Below is a small trained network, with its code and all its weights. Each question gives an input and a target symbol and asks what happens when units are switched off, that is, made to give their printed mean instead of their output.

import numpy as np


def w(rows, s, z=0):
    codes = np.array(rows[::2]) - 128.0
    scale = np.full(codes.shape[1], s)
    scale[-1] = z or s
    return codes * scale


def norm(h):
    return h / np.sqrt((h * h).mean(-1, keepdims=True) + 1e-5)


def f(y):
    return y / 2 * (1 + np.tanh(0.7978845608 * (y + 0.044715 * y**3)))


def softmax(a):
    e = np.exp(a - a.max(-1, keepdims=True))
    return e / e.sum(-1, keepdims=True)


def log_softmax(a):
    a = a - a.max(-1, keepdims=True)
    return a - np.log(np.exp(a).sum(-1, keepdims=True))


def net(x, mask):
    ids = ['αγδεζηξπστφψω'.index(c) for c in x.split()]
    T = len(ids)
    res = E[ids] + P[:T]
    q, k, v = (norm(res) @ M[0].T for M in (Q, K, V))
    z = softmax(np.where(np.tri(T) > 0, q @ k.T / 2**0.5, -1e9)) @ v
    res = res + np.where(mask[0], z, O[0][:, -1]) @ O[0][:, :-1]
    y = f(norm(res) @ A[0][:, :-1].T + A[0][:, -1])
    res = res + np.where(mask[1:13], y, B[0][:, -1]) @ B[0][:, :-1]
    return log_softmax(norm(res)[-1] @ U[:, :-1].T + U[:, -1])


Q, K, V, O, A, B = {}, {}, {}, {}, {}, {}
E = w([
[79,145,98,146,169],'α',
[37,155,102,153,160],'γ',
[50,86,91,133,131],'δ',
[95,91,58,115,159],'ε',
[102,99,217,114,99],'ζ',
[182,116,149,30,197],'η',
[204,92,79,96,123],'ξ',
[125,125,133,184,81],'π',
[137,104,213,117,173],'σ',
[148,164,107,7,93],'τ',
[139,128,207,137,154],'φ',
[112,112,210,126,112],'ψ',
[58,197,110,134,91],'ω',
],0.021)
P = w([
[74,128,120,52,126],'0',
[102,100,158,96,254],'1',
[83,99,138,84,170],'2',
[99,87,133,84,159],'3',
[106,87,125,85,158],'4',
[111,84,122,94,146],'5',
[116,85,124,105,142],'6',
[119,88,124,116,132],'7',
[123,93,125,130,122],'8',
[128,98,127,144,118],'9',
],0.0085)
Q[0] = w([
[94,247,165,93,208],'H0',
[254,57,185,109,117],'H0',
],0.0065)
K[0] = w([
[73,52,142,39,159],'H0',
[229,1,91,183,63],'H0',
],0.0057)
V[0] = w([
[142,119,248,54,78],'H0',
[224,225,121,255,75],'H0',
],0.0067)
O[0] = w([
[198,152,149,103,78,171],'H0',
[85,248,116,96,120,1],'H0',
],0.016,0.0044)
A[0] = w([
[120,177,94,4,136,214],'N0',
[71,124,89,138,178,81],'N1',
[215,96,58,149,156,159],'N2',
[103,126,29,168,125,57],'N3',
[117,63,120,111,152,85],'N4',
[123,120,160,84,139,57],'N5',
[122,165,130,94,97,118],'N6',
[111,102,169,166,182,183],'N7',
[155,68,131,163,152,254],'N8',
[94,135,195,158,123,152],'N9',
[163,99,175,65,139,126],'N10',
[130,72,153,144,72,133],'N11',
],0.015,0.0034)
B[0] = w([
[139,73,131,84,217,153],'N0',
[184,119,86,126,61,166],'N1',
[34,71,86,143,2,177],'N2',
[191,183,167,206,116,174],'N3',
[93,137,135,163,126,203],'N4',
[152,182,35,162,228,143],'N5',
[128,73,102,149,115,133],'N6',
[84,78,82,85,116,205],'N7',
[61,110,143,72,80,255],'N8',
[167,64,128,85,192,195],'N9',
[169,233,189,230,181,216],'N10',
[114,131,62,102,173,240],'N11',
],0.0085,0.0092)
U = w([
[128,115,161,145,158,53],'α',
[126,129,168,127,159,87],'γ',
[165,43,54,246,151,140],'δ',
[30,76,85,66,102,154],'ε',
[212,115,221,112,86,119],'ζ',
[181,79,189,104,123,39],'η',
[106,151,159,119,164,95],'ξ',
[122,212,148,115,226,181],'π',
[185,98,194,142,111,68],'σ',
[200,100,151,132,141,67],'τ',
[181,167,178,244,91,254],'φ',
[219,126,210,124,100,124],'ψ',
[152,105,178,141,175,99],'ω',
],0.011,0.0077)

Each question gives the input, a string of symbols that net reads in full, and the target symbol t.
The units are the heads (2 rows each of Q, K, V and O) and the neurons (one row each of A and B). Each row of codes is followed by its name. A weight is (code - 128) times the scale printed after its matrix; where a second scale follows, it is the last column's (O, A, B and U).
mask holds one flag per unit, heads first, then neurons. A switched-off unit (its flag False) gives its mean, the last column of its rows in O or B, instead of its output. The means were averaged over made-up inputs and are rounded, as every weight is.
A unit's drop is (log p(t) with every unit on - log p(t) with that unit switched off) / (log p(t) with every unit on - log p(t) with every unit switched off).
The circuit of an input: a set's keep is (log p(t) with only the set's units on - log p(t) with every unit switched off) / (log p(t) with every unit on - log p(t) with every unit switched off). Starting from the 12 units with the biggest drops (on a tie, the unit counted first), units are removed one at a time, each time the one whose removal leaves the highest keep (on an exact tie, the one counted first), for as long as the keep stays at least 0.8.
circuit, biggest first: the units of the circuit, biggest drop first
top k neurons: the k neurons with the biggest drops, biggest first
drop of u: that unit's drop, to one decimal
input ξ ω π φ ψ δ π ξ σ, target π: top 3 neurons : (N10; N5; N2)
input ξ σ σ ξ π ψ π ω π α, target ε: circuit, biggest first : (N8)
input π π π π, target φ: circuit, biggest first : (H0; N8; N11)
input π π η ω π α φ, target π: circuit, biggest first : (H0; N5)
input ξ φ ω τ ψ ε π ω ω, target φ: circuit, biggest first : (N3; N7)
input ω ψ ω ζ σ τ ε π π η, target π: circuit, biggest first : (N10; N5)
input φ π π ω π π ω ζ, target π: circuit, biggest first : (H0; N5; N8)
input ζ π τ π σ σ, target π: top 2 neurons : (N10; N5)
input ε ω φ, target ε: top 3 neurons : (N8; N7; N3)
input ε ε η, target ε: top 2 neurons : (N2; N8)
input π ψ φ π ω ψ ω, target δ: top 2 neurons : (N8; N10)
input σ π ψ π δ σ ω γ ω, target δ: top 3 neurons : (N10; N8; N3)
input π π ε π ζ π, target φ: drop of N8 : 0.3
input ζ ω π σ ω ω, target φ: drop of N3 : 0.7
input ζ π δ ω ξ, target ε: drop of H0 : 0.1
